Here is a tiny trained network, its code and every weight. The questions are about switching its units off for an input and a class, where a switched-off unit gives its printed mean instead of its output.

import numpy as np


def w(rows, s, z=0):
    codes = np.array(rows[::2]) - 128.0
    scale = np.full(codes.shape[1], s)
    scale[-1] = z or s
    return codes * scale


def norm(h):
    return h / np.sqrt((h * h).mean(-1, keepdims=True) + 1e-5)


def f(y):
    return y / 2 * (1 + np.tanh(0.7978845608 * (y + 0.044715 * y**3)))


def log_softmax(a):
    a = a - a.max(-1, keepdims=True)
    return a - np.log(np.exp(a).sum(-1, keepdims=True))


def net(x, mask):
    res = np.array(x, float).reshape(1, 5) / 4 @ E
    u = 0
    for l in range(2):
        y = f(norm(res) @ A[l][:, :-1].T + A[l][:, -1])
        res = res + np.where(mask[u : u + 6], y, B[l][:, -1]) @ B[l][:, :-1]
        u += 6
    return log_softmax(norm(res)[-1] @ U[:, :-1].T + U[:, -1])


A, B = {}, {}
E = w([
[128,133,125],'x0',
[38,200,252],'x1',
[61,77,88],'x2',
[129,124,131],'x3',
[105,241,70],'x4',
],0.0042)
A[0] = w([
[184,84,83,105],'0.n0',
[107,133,186,101],'0.n1',
[230,169,174,97],'0.n2',
[162,72,169,165],'0.n3',
[142,188,5,4],'0.n4',
[62,88,89,102],'0.n5',
],0.012,0.003)
B[0] = w([
[145,143,190,247],'0.n0',
[165,180,134,190],'0.n1',
[52,87,2,210],'0.n2',
[15,74,164,235],'0.n3',
[126,131,153,254],'0.n4',
[135,145,57,195],'0.n5',
],0.0079,0.0032)
A[1] = w([
[178,192,77,85],'1.n0',
[245,85,101,103],'1.n1',
[61,105,74,99],'1.n2',
[153,198,77,83],'1.n3',
[178,65,89,252],'1.n4',
[141,157,116,128],'1.n5',
],0.011,0.0029)
B[1] = w([
[83,56,113,206],'1.n0',
[178,151,200,185],'1.n1',
[135,123,2,220],'1.n2',
[99,43,164,218],'1.n3',
[109,229,136,253],'1.n4',
[120,105,186,142],'1.n5',
],0.0081,0.0034)
U = w([
[25,2,137,112],'0',
[149,146,191,252],'1',
[66,70,14,6],'2',
],0.0082,0.0022)

Each question gives the input, the list of numbers given to net, and the class t.
The units are the neurons (one row each of A and B). Each row of codes is followed by its name. A weight is (code - 128) times the scale printed after its matrix; where a second scale follows, it is the last column's (A, B and U).
mask holds one flag per neuron, layer by layer. A switched-off neuron (its flag False) gives its mean, the last column of its row in B, instead of its output. The means were averaged over made-up inputs and are rounded, as every weight is.
A unit's drop is (log p(t) with every unit on - log p(t) with that unit switched off) / (log p(t) with every unit on - log p(t) with every unit switched off).
most important unit: the unit with the biggest drop
top k neurons: the k neurons with the biggest drops, biggest first
k most important neurons of layer l: the k neurons of layer l with the biggest drops, biggest first
drop of u: that unit's drop, to one decimal
input [-1,-6,5,7,3], class 1: top 2 neurons	[0.n2 1.n1]
input [-7,1,0,-8,7], class 0: 3 most important neurons of layer 0	[0.n3 0.n0 0.n2]
input [3,5,8,1,-3], class 2: 2 most important neurons of layer 1	[1.n2 1.n3]
input [3,2,8,-1,-6], class 2: 3 most important neurons of layer 0	[0.n5 0.n0 0.n4]
input [7,-8,-7,8,3], class 1: top 2 neurons	[1.n1 0.n0]
input [2,-3,2,6,0], class 1: most important neuron of layer 0	[0.n2]
input [-7,-1,-7,7,-4], class 2: top 2 neurons	[0.n2 1.n2]
input [-5,-3,4,-4,8], class 0: top 4 neurons	[0.n2 0.n3 1.n3 0.n4]
input [-3,3,-4,-4,1], class 2: top 2 neurons	[0.n2 0.n0]
input [-6,3,8,-8,-4], class 2: top 2 neurons	[0.n5 1.n2]
input [3,4,-5,1,8], class 0: 2 most important neurons of layer 0	[0.n3 0.n0]
input [6,0,-5,3,5], class 0: 2 most important neurons of layer 1	[1.n3 1.n0]
input [-2,-7,6,5,0], class 1: top 3 neurons	[0.n2 0.n0 1.n1]
input [-8,3,-5,-8,8], class 0: most important unit	1.n3
input [2,6,3,8,-3], class 1: 2 most important neurons of layer 0	[0.n2 0.n1]
input [1,-5,-5,-7,5], class 0: top 3 neurons	[1.n0 1.n3 0.n3]
input [5,-8,-6,2,-2], class 1: top 2 neurons	[0.n0 1.n1]
input [3,-8,4,6,-5], class 1: top 3 neurons	[0.n2 0.n0 1.n4]
input [-4,-2,-5,0,5], class 0: 2 most important neurons of layer 0	[0.n3 0.n4]
input [4,-8,2,-7,4], class 1: top neuron	[1.n4]
input [6,0,-3,4,8], class 0: top 2 neurons	[1.n3 0.n3]
input [4,3,-5,-5,5], class 0: 2 most important neurons of layer 0	[0.n3 0.n5]
input [-4,-3,0,-1,5], class 0: top 2 neurons	[0.n3 1.n0]
input [-1,-7,-3,-6,-2], class 1: drop of 0.n0	0.1
input [1,3,-6,0,-1], class 2: drop of 1.n4	0.0
input [-1,2,-5,7,2], class 2: drop of 0.n2	1.1
